Below are the code and all the weights of a small trained network. Each question names an input and a class and asks about switching units off, where a switched-off unit gives its printed mean instead of its output.

import numpy as np


def w(rows, s, z=0):
    codes = np.array(rows[::2]) - 128.0
    scale = np.full(codes.shape[1], s)
    scale[-1] = z or s
    return codes * scale


def f(y):
    return y / 2 * (1 + np.tanh(0.7978845608 * (y + 0.044715 * y**3)))


def log_softmax(a):
    a = a - a.max(-1, keepdims=True)
    return a - np.log(np.exp(a).sum(-1, keepdims=True))


def net(x, mask):
    res = np.array(x, float).reshape(1, 5) / 4 @ E
    y = f(res @ A[0][:, :-1].T + A[0][:, -1])
    res = res + np.where(mask, y, B[0][:, -1]) @ B[0][:, :-1]
    return log_softmax(res[-1] @ U[:, :-1].T + U[:, -1])


A, B = {}, {}
E = w([
[255,131,83,111],'x0',
[96,67,212,43],'x1',
[210,134,213,180],'x2',
[130,41,123,159],'x3',
[110,86,143,176],'x4',
],0.0095)
A[0] = w([
[160,130,151,152,77],'n0',
[92,41,173,151,161],'n1',
[174,143,141,93,165],'n2',
[181,180,153,154,210],'n3',
[124,57,134,179,163],'n4',
[129,94,187,113,193],'n5',
[169,93,127,166,185],'n6',
[177,125,135,152,116],'n7',
[69,144,119,155,213],'n8',
[155,85,155,180,159],'n9',
[119,147,89,135,159],'n10',
[189,140,157,135,116],'n11',
[11,192,103,42,254],'n12',
[195,149,123,153,197],'n13',
[174,197,159,154,163],'n14',
[162,123,168,163,188],'n15',
[153,151,104,66,189],'n16',
[101,64,104,30,162],'n17',
[123,114,69,207,123],'n18',
[195,152,132,137,154],'n19',
[195,97,104,108,130],'n20',
[3,158,166,155,163],'n21',
[157,97,125,57,141],'n22',
[183,111,67,155,151],'n23',
[59,90,168,159,205],'n24',
[94,105,154,163,168],'n25',
[186,175,155,141,151],'n26',
],0.015,0.0056)
B[0] = w([
[133,130,182,157,146],'n0',
[168,199,149,70,190],'n1',
[98,82,200,231,168],'n2',
[78,80,80,188,199],'n3',
[151,228,131,106,173],'n4',
[102,158,170,70,179],'n5',
[155,249,136,181,178],'n6',
[109,147,93,181,164],'n7',
[124,103,34,20,182],'n8',
[106,239,105,116,174],'n9',
[162,72,29,97,160],'n10',
[64,167,206,174,173],'n11',
[151,63,100,63,255],'n12',
[123,130,104,229,203],'n13',
[79,27,108,198,189],'n14',
[56,177,139,139,178],'n15',
[185,2,153,209,176],'n16',
[227,105,212,126,196],'n17',
[124,162,69,94,187],'n18',
[68,99,136,212,189],'n19',
[124,136,134,184,183],'n20',
[109,83,95,43,223],'n21',
[141,83,233,162,166],'n22',
[192,140,75,209,197],'n23',
[99,168,144,42,197],'n24',
[93,226,108,48,161],'n25',
[85,94,101,198,185],'n26',
],0.0074,0.015)
U = w([
[138,246,148,103,223],'0',
[195,79,212,121,230],'1',
[101,125,123,52,86],'2',
[139,102,77,152,20],'3',
[52,160,180,233,97],'4',
[170,116,48,92,214],'5',
[200,184,58,178,6],'6',
],0.013,0.0021)

Each question gives the input, the list of numbers given to net, and the class t.
The units are the neurons (one row each of A and B). Each row of codes is followed by its name. A weight is (code - 128) times the scale printed after its matrix; where a second scale follows, it is the last column's (A, B and U).
mask holds one flag per neuron, in row order. A switched-off neuron (its flag False) gives its mean, the last column of its row in B, instead of its output. The means were averaged over made-up inputs and are rounded, as every weight is.
A unit's drop is (log p(t) with every unit on - log p(t) with that unit switched off) / (log p(t) with every unit on - log p(t) with every unit switched off).
The circuit of an input: a set's keep is (log p(t) with only the set's units on - log p(t) with every unit switched off) / (log p(t) with every unit on - log p(t) with every unit switched off). Starting from the 12 units with the biggest drops (on a tie, the unit counted first), units are removed one at a time, each time the one whose removal leaves the highest keep (on an exact tie, the one counted first), for as long as the keep stays at least 0.8.
units of the circuit, in order: the units of the circuit, biggest drop first
k most important neurons: the k neurons with the biggest drops, biggest first
drop of u: that unit's drop, to one decimal
input [2,-2,-4,-7,-2], class 3: units of the circuit, in order -> [n16; n1]
input [1,5,-8,7,3], class 1: units of the circuit, in order -> [n17]
input [-2,1,-1,-7,0], class 2: units of the circuit, in order -> [n13; n6]
input [4,-2,-6,-7,-4], class 3: units of the circuit, in order -> [n16; n1]
input [6,-4,-3,-8,-8], class 3: 2 most important neurons -> [n10; n12]
input [-3,7,-3,8,-4], class 1: 3 most important neurons -> [n17; n22; n18]
input [-7,-3,1,2,4], class 2: 2 most important neurons -> [n21; n8]
input [8,4,-2,0,-8], class 1: 2 most important neurons -> [n17; n16]
input [-8,7,3,8,0], class 0: 2 most important neurons -> [n1; n4]
input [-8,-8,5,-5,-4], class 5: drop of n21 -> 0.1
input [6,3,5,5,-4], class 4: drop of n1 -> 0.0
input [-8,-3,3,0,-8], class 5: drop of n11 -> 0.2
